How the elements are linked:
* | p u
mc | nt fr
jq | dl mb
dr | mz ml
dl | mc lt
rt | gl ls
ng | lz rr
hr | rt cj
cc | mm dn
zz | nq cf
dt | fr jq
pc | bb fs
ls | hd zj
mp | gl nq
cf | mg dl
lh | dh dn
cj | ml bh
zj | jc zb
tq | dn mz
dq | tc jn
nb | ml tr
zl | zl qm
nt | mr mg
mb | lt hn
fg | tr nb
qn | hn jq
gz | fc rl
jn | tq dr
qr | qm zg
qj | qh bm
tz | qm rl
mm | jn mr
fc | mp ng
cr | dt qj
mr | bz zz
tt | zb lg
tp | mc dt
bz | tp ll
mt | qn fc
gs | gf lz
bh | zj bd
ll | gr bp
lg | hr sb
mg | zz ft
sm | cj tq
rl | ng qz
hd | bg zb
hl | mc jd
bg | nb jc
nr | zl tz
mf | hm fq
zg | dz hl
jd | fc zl
gl | tt ht
nq | gs dz
sb | dq mm
tc | lq tq
qh | dp qr
bm | gf qn
lz | jd gf
dz | bg mc
hn | cr gs
fs | hd mf
pn | mf lq
lt | tp cr
ml | zz lb
rj | fc gz
qm | qz nb
lb | lq tc
lq | fq lh
bb | tz hd
rr | nr bb
dp | hn nq
ft | ld tp
zb | fg hr
fr | mb dp
gr | nt cf
dh | bc sb
bd | pn lb
fq | ml dh
ld | bp mc
bc | lb dq
jc | sm tc
gf | bm mt
hm | bh ml
tr | fs gl
bp | ll mr
ht | lg jc
mz | cc nt
dn | sb cc
qz | rr hr

In the rows, 51 means zero.

The rows follow the links: the fewer symbols apart two elements are, the more alike their rows tend to be.

Rows with their elements:
 52   72   63   72   49   23   16   61   45   52   58   66   30   36   49   40   57   67   75   67   76   31   37   53   53   54   53   50   57   69   77   69   48   55   33   45   57   66   69   50   70   49   41   82   62    7   52   52   56   80   59   61   30   60; element tc
 71   25   80   27   59   72   59   43   21   52   56   52   94   72   46   46   46   42   43   52   65   58   56   67   52   34   48   80   34   31   50   43   46   54   67   51   77   26   38   42   49   38   62   52   58   84   71   46   69   65   44   52   48   38; element gf
 66   48   34   56   36   57   47   46   75   64   60   46   64   33   61   70   62   29   37   33   43   46   81   48   25   51   69   43   39   30   40   95   51   44   29   41   36   53   54   42   34   79   23   20   55   67   54   65   37   50   35   58   54   59; element lt
 41   71   69   49   31   47   52   73    4   35   70   37   33   61   53   66   64   38   41   70   47   56   41   62   39   70   71   36   59   43   33   26   66   61   52   62   43   64   71   72   23   68   41   57   53   80   46   37   27   52   50   60   55   48; element zz
 48   45   28   34   59   62   59   34   75   37   38   47   38   70   36   43   55   88   70   59   38   69   46   49   47   42   35   75   75   77   60    3   67   41   60   78   31   67   42   48   58   39   70   41   46   43   47   35   31   47   46   47   78   49; element nb
 70   72   65   60   61   37   54   79   33   47   78   80   24   33   64   52   72   56   65   73   55   43   43   36   67   60   75   64   42   46   59   56   36   70   39   68   53   80   74   70   62   57   52   83   67   25   55   47   46   62   59   40   48   70; element tq
 37   61   55   64   49   24   15   68   59   76   27   43   49   33   54   19   46   64   71   59   55   42   54   54   46   52   40   46   64   72   69   59   56   52   38   40   48   47   71   46   62   64   48   79   57   13   72   58   69   74   53   44   16   37; element dh
 65   45   57   39   58   74   36   38   69   41   49   45   63   36   35   80   57   47   51   46   54   40   92   65   26   32   66   66   61   31   35   52   47   56   47   77   35   40   36   39   44   60   30   21   49   86   65   50   37   59   16   55   55   31; element dp
 61   45   13   24   42   63   70   50   68   81   36   38   57   71   64   27   55   76   46   51   17   72   42   33   41   45   42   66   42   69   61   27   73   37   53   55   48   62   52   43   45   57   78   34   63   39   57   46   44   42   61   27   70   50; element pc
 50   49   38   41   57   60   64   34   71   22   45   47   27   72   29   57   59   79   77   58   44   63   49   50   50   43   44   75   80   64   56   11   59   48   56   82   21   66   44   55   60   46   62   44   40   47   40   32   28   45   45   51   79   49; element bg
 76   21   73   26   56   75   49   42   29   56   59   56   96   65   45   51   55   36   51   51   63   52   67   68   47   31   46   88   31   26   58   44   45   54   61   57   72   29   36   35   45   41   56   44   66   86   77   44   62   66   41   58   50   42; element bm
 67   52   42   50   45   61   44   41   79   59   55   44   58   33   50   76   60   38   40   40   50   45   89   52   22   45   65   45   54   29   31   84   48   46   31   57   30   53   43   46   36   77   23   12   49   74   50   60   36   52   26   54   50   50; element fr
 25   70   71   47   69   63   41   49   49   22   34   50   31   30   38   82   39   63   42   57   51   35   62   59   50   45   58   32   85   60   30   29   47   62   60   80   43   37   37   54   49   39   48   39   28   75   37   46   42   49   28   53   48   18; element hl
 43   58   52   47   29   28   13   52   47   69   35   37   42   51   50   29   53   82   63   67   57   38   33   57   27   44   37   43   65   84   74   55   74   41   38   38   50   57   71   37   53   52   55   62   62   13   49   48   54   86   60   57   33   44; element fq
 46   68   58   68   61   26   25   81   50   64   49   65   43   23   58   28   55   56   78   66   63   42   52   45   57   56   55   56   52   65   71   64   45   60   37   53   50   59   75   57   66   61   41   91   67   14   71   58   62   70   53   41   19   50; element dq
 70   31   82   22   59   78   58   43   28   47   52   51   88   64   40   59   56   43   40   54   67   53   64   66   46   33   50   78   41   27   51   37   43   57   65   60   67   26   31   49   47   39   55   44   51   92   65   47   64   69   34   53   48   27; element gs
 52   44   17   30   53   66   75   48   69   82   35   55   62   57   74   31   44   75   36   42   17   70   39   28   59   47   44   57   36   71   57   38   59   36   56   50   64   63   48   39   52   46   86   37   61   42   60   54   50   29   67   24   74   57; element bb

Each walk starts at a row. The symbols on each line, taken left to right, move it on to the next element.
Answer with the element's row; about right is enough.
start  77   34   41   44   43   65   39   36   75   66   60   55   77   39   53   70   57   32   42   34   52   46   88   53   28   41   67   65   36   23   46   88   42   42   39   50   44   50   45   28   36   68   28   17   60   75   66   62   47   55   30   57   54   51
p p p u u u p:  35   58   75   41   82   70   63   49   40   36   35   59   49   38   56   69   30   57   22   48   52   39   46   53   69   45   50   30   58   56   37   42   38   60   71   62   70   19   26   54   62   17   66   52   29   73   33   56   70   46   49   44   45   21
u p u u p:  63   64   63   45   24   29   35   49   25   39   65   61   20   67   50   55   70   77   56   70   66   32   17   58   38   52   56   48   56   65   70   40   66   46   39   55   54   77   64   48   52   37   60   62   61   33   31   31   32   78   65   71   64   71
start  47   63   61   65   35   23    6   46   44   54   47   51   34   42   51   38   51   69   66   63   70   25   33   63   34   47   44   36   62   80   73   61   63   43   38   34   59   53   68   39   61   39   47   66   62   15   42   47   55   84   65   71   30   57
u u p u u u u u:  66   76   55   54   68   37   60   94   38   62   61   68   36   27   67   37   71   52   58   71   43   55   54   30   66   62   71   67   42   51   59   46   42   76   45   66   44   73   77   73   60   70   52   86   71   32   75   57   47   57   50   28   32   53
u p u u p p p p:  42   75   63   57   37   48   57   84    7   41   67   46   34   47   57   61   61   27   44   65   39   64   44   50   51   76   77   33   53   42   21   37   57   64   51   64   47   63   78   69   24   78   41   67   61   79   56   42   33   43   49   53   57   55
start  58   54   60   59   22   27   12   29   38   47   61   58   36   66   46   52   55   67   56   58   75   26   21   64   37   47   39   37   50   75   76   65   63   35   41   30   63   61   58   30   54   32   55   51   59   26   30   39   50   83   64   83   53   66
u p p u u u p:  68   76   61   57   60   35   48   87   32   55   71   73   30   29   63   43   74   58   65   70   49   46   41   38   66   59   69   63   43   53   61   53   39   72   43   71   50   78   74   68   63   64   52   91   72   26   66   51   50   58   53   34   39   60
p u u u u u:  45   58   40   67   32   49   40   58   56   61   57   34   58   39   61   70   54   21   39   40   44   58   74   54   34   67   69   27   49   35   26   83   56   44   35   42   36   51   62   47   20   88   18   29   54   75   57   58   36   38   37   59   51   56
start  63   33   42   67   45   43   60   22   69   24   73   65   36   87   34   53   57   58   77   44   68   53   41   57   56   51   37   69   51   48   67   55   51   43   47   42   48   69   45   51   65   31   49   54   46   29   31   40   44   45   61   81   75   92
p u p p u u:  42   63   52   73   66   28   38   81   58   67   48   53   47   23   53   24   54   50   81   64   56   52   62   42   68   60   48   61   57   60   69   58   42   67   42   51   48   56   73   64   66   72   45   86   64   16   77   64   64   60   55   37   19   45
u u u u p u:  30   67   48   66   30   43   45   67   31   52   61   30   49   44   56   65   50   18   33   49   43   64   59   57   37   74   72   23   54   39   24   59   61   47   42   47   40   53   74   58   14   83   26   45   53   82   51   49   35   40   46   62   51   51
start  57   75   56   55   67   35   50   88   45   66   56   61   39   19   64   34   63   57   69   68   45   52   53   32   66   58   61   63   49   55   65   51   41   70   40   63   45   68   77   70   64   68   52   89   67   21   75   57   56   57   53   28   28   48
p u p u u u p:  47   61   57   54   31   19    4   53   50   66   37   46   41   43   52   30   52   73   61   65   62   33   38   59   36   43   38   39   59   79   75   58   61   40   38   37   57   52   69   41   57   50   47   65   61   14   48   45   59   87   57   59   25   46
p p u u u u u u:  44   70   57   55   28   42   55   72   10   41   70   40   38   53   52   69   63   29   36   60   42   60   39   51   41   73   77   25   55   41   24   42   60   58   48   55   39   62   71   70   19   77   33   55   58   85   45   40   26   44   48   60   63   53
start  13   61   50   71   33   41   32   68   28   49   55   31   52   48   52   60   41   16   42   49   47   62   58   63   49   72   63   22   58   47   23   51   59   47   50   44   48   43   67   54   14   83   26   53   54   87   57   46   42   35   46   68   46   44
p u u u u u u u:  67   27   65   33   61   74   30   36   55   51   58   62   83   51   40   63   52   40   54   46   63   50   82   66   43   31   60   84   40   33   52   49   41   51   51   66   59   35   36   20   43   49   44   33   68   88   77   45   50   61   27   64   53   39
u u u u p u p:  71   49   32   56   36   57   45   46   76   65   57   47   62   39   57   71   61   28   38   33   46   40   84   50   27   49   67   48   41   27   36   93   45   42   30   44   33   52   49   39   36   80   23   14   54   68   58   64   41   47   35   53   51   57
start  66   46   59   66   42   38   47   32   48   20   81   77   23   69   46   61   58   57   67   57   76   37   28   61   61   54   52   58   44   48   63   67   45   48   48   44   60   70   50   47   65   23   51   56   53   34   28   44   46   52   68   79   74   91
u u u u p p u p:  39   64   60   65   47   20    8   70   56   72   37   48   44   32   51   28   48   65   69   62   64   38   52   55   47   49   41   47   59   76   74   63   52   50   41   41   54   50   69   45   61   58   43   77   60    8   64   59   67   78   52   54   14   42
p p u u u u p u:  51   74   58   62   62   32   51   95   27   63   62   62   45   26   61   35   64   44   67   69   42   61   50   38   67   70   68   59   41   52   56   44   39   71   43   63   50   67   80   68   53   75   48   93   72   34   80   53   50   56   58   32   31   49
start  73   58   62   67   51   39   53   49   45   21   89   82   18   55   42   63   72   53   73   57   73   40   27   49   66   60   61   64   43   45   63   63   35   62   47   57   57   76   54   57   69   33   46   70   58   35   35   43   43   53   62   72   70   91
u p u p u:  24   67   61   65   40   39   44   86    6   53   64   40   54   51   55   48   51   19   54   60   42   75   45   58   58   81   68   35   46   50   33   40   54   57   52   51   60   49   79   61   21   77   36   79   67   75   71   42   46   42   57   61   45   51
u u u u p u u:  81   42   35   48   39   57   50   43   71   69   62   48   70   44   55   68   60   28   30   35   50   47   85   44   27   45   66   55   32   22   41   96   45   44   36   45   42   53   50   42   39   73   26   15   56   71   57   63   44   51   36   53   53   57
